Below are the code and all the weights of a small trained network. Each question names an input and a target symbol and asks about switching units off, where a switched-off unit gives its printed mean instead of its output.

import numpy as np


def w(rows, s, z=0):
    codes = np.array(rows[::2]) - 128.0
    scale = np.full(codes.shape[1], s)
    scale[-1] = z or s
    return codes * scale


def f(y):
    return y / 2 * (1 + np.tanh(0.7978845608 * (y + 0.044715 * y**3)))


def softmax(a):
    e = np.exp(a - a.max(-1, keepdims=True))
    return e / e.sum(-1, keepdims=True)


def log_softmax(a):
    a = a - a.max(-1, keepdims=True)
    return a - np.log(np.exp(a).sum(-1, keepdims=True))


def net(x, mask):
    ids = ['δεζηθμτφψ'.index(c) for c in x.split()]
    T = len(ids)
    res = E[ids] + P[:T]
    r = res
    for j in range(3):
        rows = slice(2 * j, 2 * j + 2)
        q, k, v = (r @ M[0][rows].T for M in (Q, K, V))
        z = softmax(np.where(np.tri(T) > 0, q @ k.T / 2**0.5, -1e9)) @ v
        o = O[0][rows]
        res = res + np.where(mask[j], z, o[:, -1]) @ o[:, :-1]
    y = f(res @ A[0][:, :-1].T + A[0][:, -1])
    res = res + np.where(mask[3:27], y, B[0][:, -1]) @ B[0][:, :-1]
    return log_softmax(res[-1] @ U[:, :-1].T + U[:, -1])


Q, K, V, O, A, B = {}, {}, {}, {}, {}, {}
E = w([
[162,126,153,73,173,190],'δ',
[104,149,170,194,232,187],'ε',
[141,85,114,5,116,60],'ζ',
[78,31,158,107,174,190],'η',
[105,112,164,152,170,99],'θ',
[62,114,162,68,99,2],'μ',
[201,98,78,190,175,91],'τ',
[118,246,143,66,127,104],'φ',
[47,95,57,33,193,123],'ψ',
],0.017)
P = w([
[196,105,178,97,1,144],'0',
[166,79,182,125,164,124],'1',
[179,84,137,89,141,142],'2',
[145,104,135,101,175,133],'3',
[136,116,118,102,178,116],'4',
[128,132,104,110,179,97],'5',
[119,148,86,122,180,82],'6',
[115,163,75,132,173,68],'7',
[105,172,57,145,165,54],'8',
],0.011)
Q[0] = w([
[109,108,116,130,175,191],'h0',
[166,167,158,204,86,134],'h0',
[71,141,92,34,132,92],'h1',
[136,116,143,110,119,131],'h1',
[103,112,155,129,69,201],'h2',
[77,180,144,165,8,162],'h2',
],0.013)
K[0] = w([
[154,54,136,158,145,83],'h0',
[118,130,233,79,116,163],'h0',
[223,101,71,159,224,45],'h1',
[130,116,165,144,119,114],'h1',
[180,82,201,105,122,140],'h2',
[152,37,250,132,96,169],'h2',
],0.013)
V[0] = w([
[165,127,109,174,127,161],'h0',
[42,155,207,47,159,183],'h0',
[76,98,200,104,195,119],'h1',
[95,168,211,27,181,140],'h1',
[127,216,254,153,86,162],'h2',
[228,97,127,183,124,92],'h2',
],0.0073)
O[0] = w([
[127,170,97,181,127,110,147],'h0',
[147,112,238,20,192,203,36],'h0',
[87,166,44,134,25,77,137],'h1',
[136,218,26,228,2,61,132],'h1',
[79,162,76,115,246,111,2],'h2',
[130,194,188,109,131,6,168],'h2',
],0.0059,0.0096)
A[0] = w([
[64,128,110,138,215,102,154],'n0',
[10,215,214,172,78,176,247],'n1',
[2,187,193,110,154,214,70],'n2',
[36,132,157,114,42,147,66],'n3',
[148,175,52,204,55,166,83],'n4',
[202,204,229,42,131,166,76],'n5',
[246,111,196,51,112,157,139],'n6',
[125,56,146,168,100,144,80],'n7',
[59,169,139,71,83,104,98],'n8',
[107,77,180,189,152,122,35],'n9',
[13,129,90,150,61,79,39],'n10',
[67,156,169,201,237,207,68],'n11',
[188,206,130,120,102,161,134],'n12',
[177,126,243,148,179,178,64],'n13',
[149,100,158,100,6,130,84],'n14',
[28,165,163,83,218,66,2],'n15',
[160,116,184,56,94,99,103],'n16',
[117,124,107,191,120,209,69],'n17',
[64,99,96,44,152,169,79],'n18',
[162,90,167,206,23,76,210],'n19',
[156,175,203,136,101,141,119],'n20',
[190,131,152,66,191,136,211],'n21',
[79,123,81,111,79,201,79],'n22',
[5,125,206,77,117,116,125],'n23',
],0.0096,0.0074)
B[0] = w([
[201,119,113,108,53,130,144],'n0',
[142,95,226,50,196,111,142],'n1',
[204,19,48,88,227,132,130],'n2',
[122,159,82,212,164,149,128],'n3',
[181,81,160,105,145,109,177],'n4',
[234,122,78,132,99,107,142],'n5',
[41,119,92,113,88,161,159],'n6',
[125,113,90,69,154,109,133],'n7',
[124,181,60,72,230,95,133],'n8',
[195,102,88,30,139,48,126],'n9',
[110,161,148,135,189,253,140],'n10',
[79,164,185,188,146,157,133],'n11',
[95,115,212,109,171,163,142],'n12',
[192,151,159,143,173,43,134],'n13',
[194,147,64,139,183,40,146],'n14',
[74,227,122,172,115,122,135],'n15',
[108,138,101,161,162,148,147],'n16',
[172,159,67,50,149,131,130],'n17',
[188,108,79,174,163,92,144],'n18',
[57,96,177,92,149,140,248],'n19',
[64,118,104,177,207,140,129],'n20',
[79,189,117,145,14,167,161],'n21',
[180,174,172,213,119,136,134],'n22',
[154,65,85,183,155,196,144],'n23',
],0.0074,0.017)
U = w([
[169,143,143,67,129,116,91],'δ',
[65,105,114,133,175,128,61],'ε',
[109,148,171,148,30,183,235],'ζ',
[36,107,195,157,80,96,242],'η',
[154,114,196,141,158,171,94],'θ',
[179,143,88,207,119,116,158],'μ',
[115,111,107,68,82,75,2],'τ',
[226,100,158,130,118,33,57],'φ',
[153,2,137,95,119,196,70],'ψ',
],0.0082,0.0051)

Each question gives the input, a string of symbols that net reads in full, and the target symbol t.
The units are the heads (2 rows each of Q, K, V and O) and the neurons (one row each of A and B). Each row of codes is followed by its name. A weight is (code - 128) times the scale printed after its matrix; where a second scale follows, it is the last column's (O, A, B and U).
mask holds one flag per unit, heads first, then neurons. A switched-off unit (its flag False) gives its mean, the last column of its rows in O or B, instead of its output. The means were averaged over made-up inputs and are rounded, as every weight is.
A unit's drop is (log p(t) with every unit on - log p(t) with that unit switched off) / (log p(t) with every unit on - log p(t) with every unit switched off).
The circuit of an input: a set's keep is (log p(t) with only the set's units on - log p(t) with every unit switched off) / (log p(t) with every unit on - log p(t) with every unit switched off). Starting from the 12 units with the biggest drops (on a tie, the unit counted first), units are removed one at a time, each time the one whose removal leaves the highest keep (on an exact tie, the one counted first), for as long as the keep stays at least 0.8.
units of the circuit, in order: the units of the circuit, biggest drop first
unit that matters most: the unit with the biggest drop
top k neurons: the k neurons with the biggest drops, biggest first
which heads matter: for each layer, one digit per head in row order, 1 if its drop is at least 0.15 and else 0, layers parted by /
drop of u: that unit's drop, to one decimal
input τ ψ μ, target ψ: which heads matter : 011
input δ δ η τ η ψ μ, target ψ: unit that matters most : h2
input ζ τ ψ τ τ τ τ τ φ, target δ: which heads matter : 000
input τ δ η, target η: which heads matter : 101
input ε ψ τ, target ψ: which heads matter : 101
input ψ ε δ η ψ φ, target δ: top 2 neurons : (n8, n1)
input μ δ τ ψ δ ψ ε, target ψ: top 3 neurons : (n4, n17, n1)
input τ ε τ ε η μ φ μ ε, target θ: units of the circuit, in order : (n1, n10, n4, h1)
input τ μ τ τ, target η: units of the circuit, in order : (n19, h2, h0)
input τ τ ψ θ τ δ ψ ε, target ψ: which heads matter : 001
input τ δ ζ, target η: units of the circuit, in order : (h1, n21, n6)
input τ τ μ μ τ δ τ τ, target η: units of the circuit, in order : (n19, h2)
input δ δ μ, target ε: top 2 neurons : (n8, n10)
input ψ η τ ε μ ψ δ ζ, target ψ: units of the circuit, in order : (h2)
input ψ ζ τ δ ζ η φ δ δ, target μ: units of the circuit, in order : (h2, n19)
input δ ε η τ δ τ μ ψ τ, target ψ: top 2 neurons : (n19, n4)
input τ τ θ τ τ δ, target ζ: top 2 neurons : (n21, n19)
input ε δ ψ ψ τ δ ψ φ, target ψ: drop of n10 : 0.0
input ζ ψ τ δ φ, target μ: drop of n21 : 0.3
input μ η τ ψ τ τ ψ ψ η, target ψ: drop of h2 : 0.4
input θ τ ε δ μ ψ δ η, target ψ: units of the circuit, in order : (h2)
input ε ψ ψ θ μ, target ε: drop of n3 : 0.1
